Below are the code and all the weights of a small trained network. Each question names an input and a class and asks about switching units off, where a switched-off unit gives its printed mean instead of its output.

import numpy as np


def w(rows, s, z=0):
    codes = np.array(rows[::2]) - 128.0
    scale = np.full(codes.shape[1], s)
    scale[-1] = z or s
    return codes * scale


def norm(h):
    return h / np.sqrt((h * h).mean(-1, keepdims=True) + 1e-5)


def f(y):
    return y / 2 * (1 + np.tanh(0.7978845608 * (y + 0.044715 * y**3)))


def log_softmax(a):
    a = a - a.max(-1, keepdims=True)
    return a - np.log(np.exp(a).sum(-1, keepdims=True))


def net(x, mask):
    res = np.array(x, float).reshape(1, 6) / 4 @ E
    u = 0
    for l in range(4):
        y = f(norm(res) @ A[l][:, :-1].T + A[l][:, -1])
        res = res + np.where(mask[u : u + 6], y, B[l][:, -1]) @ B[l][:, :-1]
        u += 6
    return log_softmax(norm(res)[-1] @ U[:, :-1].T + U[:, -1])


A, B = {}, {}
E = w([
[160,194,164,90,248,117,75],'x0',
[181,174,3,175,160,141,153],'x1',
[127,125,127,129,129,126,128],'x2',
[177,199,180,141,70,181,112],'x3',
[64,144,113,78,147,216,155],'x4',
[200,72,142,93,135,155,163],'x5',
],0.0025)
A[0] = w([
[253,53,134,45,130,172,175,226],'0.n0',
[109,162,173,161,171,125,139,21],'0.n1',
[75,149,123,58,138,173,183,83],'0.n2',
[62,197,118,172,102,102,89,129],'0.n3',
[155,190,158,103,119,140,103,122],'0.n4',
[157,148,139,160,47,191,48,2],'0.n5',
],0.0047,0.0011)
B[0] = w([
[18,253,60,128,91,68,69,255],'0.n0',
[146,142,135,130,143,127,136,123],'0.n1',
[152,97,106,204,126,191,15,176],'0.n2',
[99,158,35,42,85,96,120,195],'0.n3',
[137,110,119,104,166,118,164,169],'0.n4',
[211,100,116,98,134,171,120,157],'0.n5',
],0.0044,0.0019)
A[1] = w([
[151,130,166,74,253,140,115,119],'1.n0',
[134,69,123,84,84,141,95,52],'1.n1',
[120,101,174,107,119,139,118,78],'1.n2',
[87,96,96,68,195,126,199,151],'1.n3',
[43,19,57,91,181,106,73,88],'1.n4',
[48,26,76,156,186,55,123,251],'1.n5',
],0.0041,0.0018)
B[1] = w([
[114,173,173,252,162,125,136,171],'1.n0',
[193,195,43,106,110,103,206,118],'1.n1',
[49,188,65,102,4,75,223,115],'1.n2',
[231,125,179,122,133,19,135,150],'1.n3',
[160,63,120,48,149,108,210,203],'1.n4',
[226,161,156,94,110,193,112,254],'1.n5',
],0.0034,0.0028)
A[2] = w([
[186,139,161,205,72,5,126,98],'2.n0',
[114,50,90,223,54,202,185,156],'2.n1',
[163,93,123,194,91,69,13,4],'2.n2',
[174,119,162,155,109,63,89,192],'2.n3',
[99,154,59,166,47,141,252,53],'2.n4',
[50,176,70,57,119,70,80,22],'2.n5',
],0.0038,0.00034)
B[2] = w([
[38,144,113,78,154,221,128,235],'2.n0',
[98,153,252,178,199,170,56,206],'2.n1',
[12,120,120,88,168,197,126,172],'2.n2',
[130,63,87,124,189,254,158,188],'2.n3',
[143,136,136,155,154,70,223,225],'2.n4',
[73,145,54,83,109,87,197,251],'2.n5',
],0.004,0.0012)
A[3] = w([
[127,61,114,180,32,168,202,245],'3.n0',
[172,198,129,89,72,227,84,201],'3.n1',
[112,72,150,159,68,117,177,202],'3.n2',
[96,72,113,122,172,242,74,152],'3.n3',
[205,155,58,217,189,119,104,237],'3.n4',
[97,131,254,42,103,102,131,1],'3.n5',
],0.0055,0.00086)
B[3] = w([
[151,151,167,76,254,44,90,203],'3.n0',
[165,8,100,57,216,54,171,233],'3.n1',
[133,234,116,228,208,209,42,158],'3.n2',
[117,76,9,213,83,169,7,190],'3.n3',
[76,99,219,152,10,174,171,253],'3.n4',
[157,159,57,200,39,172,234,217],'3.n5',
],0.0036,0.0032)
U = w([
[98,188,255,218,228,110,73,130],'0',
[62,179,68,54,116,37,143,133],'1',
[120,128,151,188,21,168,206,133],'2',
[86,36,80,142,139,181,18,124],'3',
[123,111,118,123,143,126,129,180],'4',
[203,39,175,58,153,89,137,114],'5',
[127,88,164,137,60,29,36,2],'6',
],0.0077,0.0074)

Each question gives the input, the list of numbers given to net, and the class t.
The units are the neurons (one row each of A and B). Each row of codes is followed by its name. A weight is (code - 128) times the scale printed after its matrix; where a second scale follows, it is the last column's (A, B and U).
mask holds one flag per neuron, layer by layer. A switched-off neuron (its flag False) gives its mean, the last column of its row in B, instead of its output. The means were averaged over made-up inputs and are rounded, as every weight is.
A unit's drop is (log p(t) with every unit on - log p(t) with that unit switched off) / (log p(t) with every unit on - log p(t) with every unit switched off).
The circuit of an input: a set's keep is (log p(t) with only the set's units on - log p(t) with every unit switched off) / (log p(t) with every unit on - log p(t) with every unit switched off). Starting from the 12 units with the biggest drops (on a tie, the unit counted first), units are removed one at a time, each time the one whose removal leaves the highest keep (on an exact tie, the one counted first), for as long as the keep stays at least 0.8.
circuit, biggest first: the units of the circuit, biggest drop first
most important unit: the unit with the biggest drop
k most important neurons: the k neurons with the biggest drops, biggest first
top k neurons in layer l: the k neurons of layer l with the biggest drops, biggest first
input [6,-6,-6,4,-8,0], class 3: 3 most important neurons => 2.n3, 2.n0, 3.n3
input [-5,-6,2,4,1,-6], class 1: 2 most important neurons => 0.n3, 3.n0
input [-4,2,5,0,-7,4], class 3: most important unit => 0.n3
input [7,1,5,-3,-2,4], class 0: 2 most important neurons => 1.n0, 0.n3
input [6,-2,-1,-4,5,2], class 0: 2 most important neurons => 1.n0, 2.n0
input [-6,-8,-5,-7,-8,-3], class 2: circuit, biggest first => 3.n5, 1.n5
input [3,8,-5,-2,8,1], class 2: 2 most important neurons => 3.n4, 2.n0
input [0,-3,2,-5,4,-2], class 5: circuit, biggest first => 0.n0, 1.n3
input [7,4,1,-2,-2,6], class 0: circuit, biggest first => 1.n0, 3.n4
input [-3,-1,0,7,-6,2], class 5: 4 most important neurons => 3.n1, 0.n5, 0.n2, 1.n0
input [0,-5,-5,-8,2,-3], class 5: top 3 neurons in layer 1 => 1.n4, 1.n5, 1.n3
input [3,5,0,-7,4,-2], class 5: circuit, biggest first => 1.n4, 1.n3, 0.n0
input [1,-7,-2,0,-3,6], class 2: 2 most important neurons => 3.n5, 0.n3
input [-5,-5,-3,4,7,4], class 3: top neuron in layer 3 => 3.n1
input [3,2,2,-5,8,2], class 3: circuit, biggest first => 0.n2, 3.n3
input [1,0,-5,-4,7,8], class 1: 3 most important neurons => 0.n0, 2.n5, 2.n3
input [-7,-7,4,0,4,-2], class 0: 2 most important neurons => 3.n2, 3.n0
input [3,-7,8,4,4,-8], class 1: circuit, biggest first => 0.n3, 2.n5
input [5,-3,5,3,-6,4], class 3: 3 most important neurons => 2.n3, 2.n0, 3.n3
input [1,0,0,6,7,7], class 1: circuit, biggest first => 0.n0
input [6,7,6,-2,4,5], class 2: 4 most important neurons => 3.n4, 3.n0, 2.n1, 0.n3
input [8,-5,-4,-3,-7,6], class 0: 4 most important neurons => 1.n0, 0.n3, 0.n2, 3.n1
input [-6,-4,3,-3,5,7], class 1: 4 most important neurons => 0.n0, 1.n0, 3.n0, 2.n5
input [-8,-8,-3,1,-3,1], class 0: 3 most important neurons => 3.n2, 3.n0, 3.n4
input [-5,-5,7,-1,-7,-6], class 3: top 3 neurons in layer 2 => 2.n0, 2.n3, 2.n2
input [3,6,5,7,-2,-7], class 1: 3 most important neurons => 0.n3, 1.n5, 3.n5
input [5,7,7,-3,0,4], class 2: top 3 neurons in layer 3 => 3.n4, 3.n0, 3.n2
input [5,-7,7,4,-3,-1], class 2: most important unit => 3.n5
input [2,6,-1,8,-6,-6], class 5: circuit, biggest first => 3.n1, 0.n0, 0.n5
